Below is a small trained network, with its code and all its weights. Each question gives an input and a target symbol and asks what happens when units are switched off, that is, made to give their printed mean instead of their output.

import numpy as np


def w(rows, s, z=0):
    codes = np.array(rows[::2]) - 128.0
    scale = np.full(codes.shape[1], s)
    scale[-1] = z or s
    return codes * scale


def f(y):
    return np.maximum(y, 0)


def softmax(a):
    e = np.exp(a - a.max(-1, keepdims=True))
    return e / e.sum(-1, keepdims=True)


def log_softmax(a):
    a = a - a.max(-1, keepdims=True)
    return a - np.log(np.exp(a).sum(-1, keepdims=True))


def net(x, mask):
    ids = ['αβγδεζηθλμξπστφω'.index(c) for c in x.split()]
    T = len(ids)
    res = E[ids] + P[:T]
    u = 0
    for l in range(2):
        q, k, v = (res @ M[l].T for M in (Q, K, V))
        z = softmax(np.where(np.tri(T) > 0, q @ k.T / 3**0.5, -1e9)) @ v
        res = res + np.where(mask[u], z, O[l][:, -1]) @ O[l][:, :-1]
        u += 1
        y = f(res @ A[l][:, :-1].T + A[l][:, -1])
        res = res + np.where(mask[u : u + 8], y, B[l][:, -1]) @ B[l][:, :-1]
        u += 8
    return log_softmax(res[-1] @ U[:, :-1].T + U[:, -1])


Q, K, V, O, A, B = {}, {}, {}, {}, {}, {}
E = w([
[46,98,109],'α',
[74,74,171],'β',
[151,100,45],'γ',
[55,101,107],'δ',
[7,123,97],'ε',
[126,161,31],'ζ',
[149,138,61],'η',
[122,242,69],'θ',
[165,96,78],'λ',
[67,81,178],'μ',
[51,99,108],'ξ',
[123,77,141],'π',
[152,160,82],'σ',
[128,59,126],'τ',
[166,94,78],'φ',
[165,101,75],'ω',
],0.018)
P = w([
[155,244,253],'0',
[109,44,10],'1',
[107,53,20],'2',
[103,74,37],'3',
[100,74,36],'4',
[97,96,52],'5',
[93,97,55],'6',
[88,90,51],'7',
[88,96,51],'8',
[84,98,53],'9',
[85,92,51],'10',
],0.0067)
Q[0] = w([
[158,37,3],'L0H1',
[5,97,225],'L0H1',
[10,78,234],'L0H1',
],0.0064)
K[0] = w([
[198,179,252],'L0H1',
[82,134,158],'L0H1',
[92,161,63],'L0H1',
],0.016)
V[0] = w([
[104,87,77],'L0H1',
[66,52,2],'L0H1',
[96,128,110],'L0H1',
],0.0088)
O[0] = w([
[254,17,56,167],'L0H1',
[74,63,75,254],'L0H1',
[21,111,164,187],'L0H1',
],0.0068,0.0031)
A[0] = w([
[196,92,81,161],'L0N1',
[103,67,248,173],'L0N2',
[132,150,47,159],'L0N3',
[127,178,94,129],'L0N4',
[54,144,90,254],'L0N5',
[113,58,213,118],'L0N6',
[131,220,167,47],'L0N7',
[206,160,139,143],'L0N8',
],0.014,0.0074)
B[0] = w([
[181,191,253,163],'L0N1',
[206,142,70,147],'L0N2',
[145,71,67,202],'L0N3',
[242,137,255,155],'L0N4',
[114,45,176,250],'L0N5',
[234,242,164,145],'L0N6',
[54,13,181,136],'L0N7',
[168,96,126,136],'L0N8',
],0.0086,0.02)
Q[1] = w([
[25,204,160],'L1H1',
[248,109,109],'L1H1',
[143,64,129],'L1H1',
],0.014)
K[1] = w([
[165,98,66],'L1H1',
[105,205,151],'L1H1',
[101,185,248],'L1H1',
],0.015)
V[1] = w([
[134,77,94],'L1H1',
[8,68,161],'L1H1',
[114,144,174],'L1H1',
],0.017)
O[1] = w([
[245,96,44,81],'L1H1',
[144,85,34,129],'L1H1',
[38,87,70,255],'L1H1',
],0.012,0.0094)
A[1] = w([
[97,52,85,91],'L1N1',
[249,150,87,132],'L1N2',
[91,89,186,116],'L1N3',
[142,93,136,123],'L1N4',
[184,158,53,67],'L1N5',
[29,128,103,5],'L1N6',
[100,140,121,244],'L1N7',
[35,120,173,138],'L1N8',
],0.014,0.012)
B[1] = w([
[134,230,162,254],'L1N1',
[225,167,178,147],'L1N2',
[64,124,159,197],'L1N3',
[41,117,126,157],'L1N4',
[89,135,187,149],'L1N5',
[155,75,252,185],'L1N6',
[143,39,30,169],'L1N7',
[201,184,2,212],'L1N8',
],0.0076,0.038)
U = w([
[165,109,105,193],'α',
[107,220,97,3],'β',
[125,103,250,56],'γ',
[161,124,110,181],'δ',
[197,195,70,76],'ε',
[202,92,180,90],'ζ',
[137,78,174,162],'η',
[34,118,185,86],'θ',
[128,156,169,137],'λ',
[116,201,84,53],'μ',
[162,115,107,192],'ξ',
[124,182,161,98],'π',
[106,118,5,223],'σ',
[123,182,204,23],'τ',
[130,157,167,141],'φ',
[132,153,169,147],'ω',
],0.012,0.0068)

Each question gives the input, a string of symbols that net reads in full, and the target symbol t.
The units are the heads (3 rows each of Q, K, V and O) and the neurons (one row each of A and B). Each row of codes is followed by its name. A weight is (code - 128) times the scale printed after its matrix; where a second scale follows, it is the last column's (O, A, B and U).
mask holds one flag per unit, layer by layer, with each layer's heads first. A switched-off unit (its flag False) gives its mean, the last column of its rows in O or B, instead of its output. The means were averaged over made-up inputs and are rounded, as every weight is.
A unit's drop is (log p(t) with every unit on - log p(t) with that unit switched off) / (log p(t) with every unit on - log p(t) with every unit switched off).
The circuit of an input: a set's keep is (log p(t) with only the set's units on - log p(t) with every unit switched off) / (log p(t) with every unit on - log p(t) with every unit switched off). Starting from the 12 units with the biggest drops (on a tie, the unit counted first), units are removed one at a time, each time the one whose removal leaves the highest keep (on an exact tie, the one counted first), for as long as the keep stays at least 0.8.
units of the circuit, in order: the units of the circuit, biggest drop first
unit that matters most: the unit with the biggest drop
k most important neurons: the k neurons with the biggest drops, biggest first
top k neurons in layer l: the k neurons of layer l with the biggest drops, biggest first
input ζ ε λ, target ζ: top 2 neurons in layer 0	[L0N1; L0N7]
input ζ σ σ ε ε θ ε η ζ ε π, target ζ: 4 most important neurons	[L0N1; L1N8; L0N6; L0N7]
input ζ ζ ε λ ω ω, target ζ: top 4 neurons in layer 1	[L1N8; L1N2; L1N1; L1N3]
input ε ζ μ ζ ξ ζ ζ φ θ ζ, target ε: 2 most important neurons	[L0N1; L1N2]
input β γ ξ δ ε ω, target β: unit that matters most	L1N8
input ε ε ζ π, target ε: units of the circuit, in order	[L1H1; L0N1; L1N2]
input ε ζ ε ε ξ θ π γ, target ε: units of the circuit, in order	[L1H1; L0N1; L1N2]
input τ θ β, target τ: 4 most important neurons	[L0N3; L0N2; L0N6; L0N5]
input θ ε π, target θ: top 2 neurons in layer 0	[L0N4; L0N7]
input ε σ φ λ ε ξ η ε θ, target ε: 4 most important neurons	[L1N2; L0N1; L1N6; L1N1]
input ζ ξ ε δ ε η γ ε μ, target ζ: 4 most important neurons	[L0N6; L1N8; L0N1; L0N7]
input β μ α β θ ε, target σ: top 3 neurons in layer 1	[L1N8; L1N7; L1N1]
input γ ζ σ σ ζ ε ε λ τ β ζ, target γ: units of the circuit, in order	[L1H1; L1N8; L0H1]
input β τ ζ, target β: units of the circuit, in order	[L1N8; L0N6; L1H1; L0H1]
input ε ζ θ θ σ η τ ξ, target σ: unit that matters most	L1N3
input ω λ η π α ε γ ε β ξ, target σ: top 2 neurons in layer 1	[L1N8; L1N1]
input β ε λ β, target β: units of the circuit, in order	[L1N8; L1H1; L0N6]
input γ π β σ γ, target γ: top 3 neurons in layer 0	[L0N2; L0N1; L0N5]
input ε ε ε λ ε δ α ω, target ε: top 3 neurons in layer 0	[L0N1; L0N5; L0N4]
input τ ξ ε η λ σ ω, target τ: units of the circuit, in order	[L1H1; L0N5; L0N6]
input τ ε α θ τ, target τ: most important neuron	[L0N3]
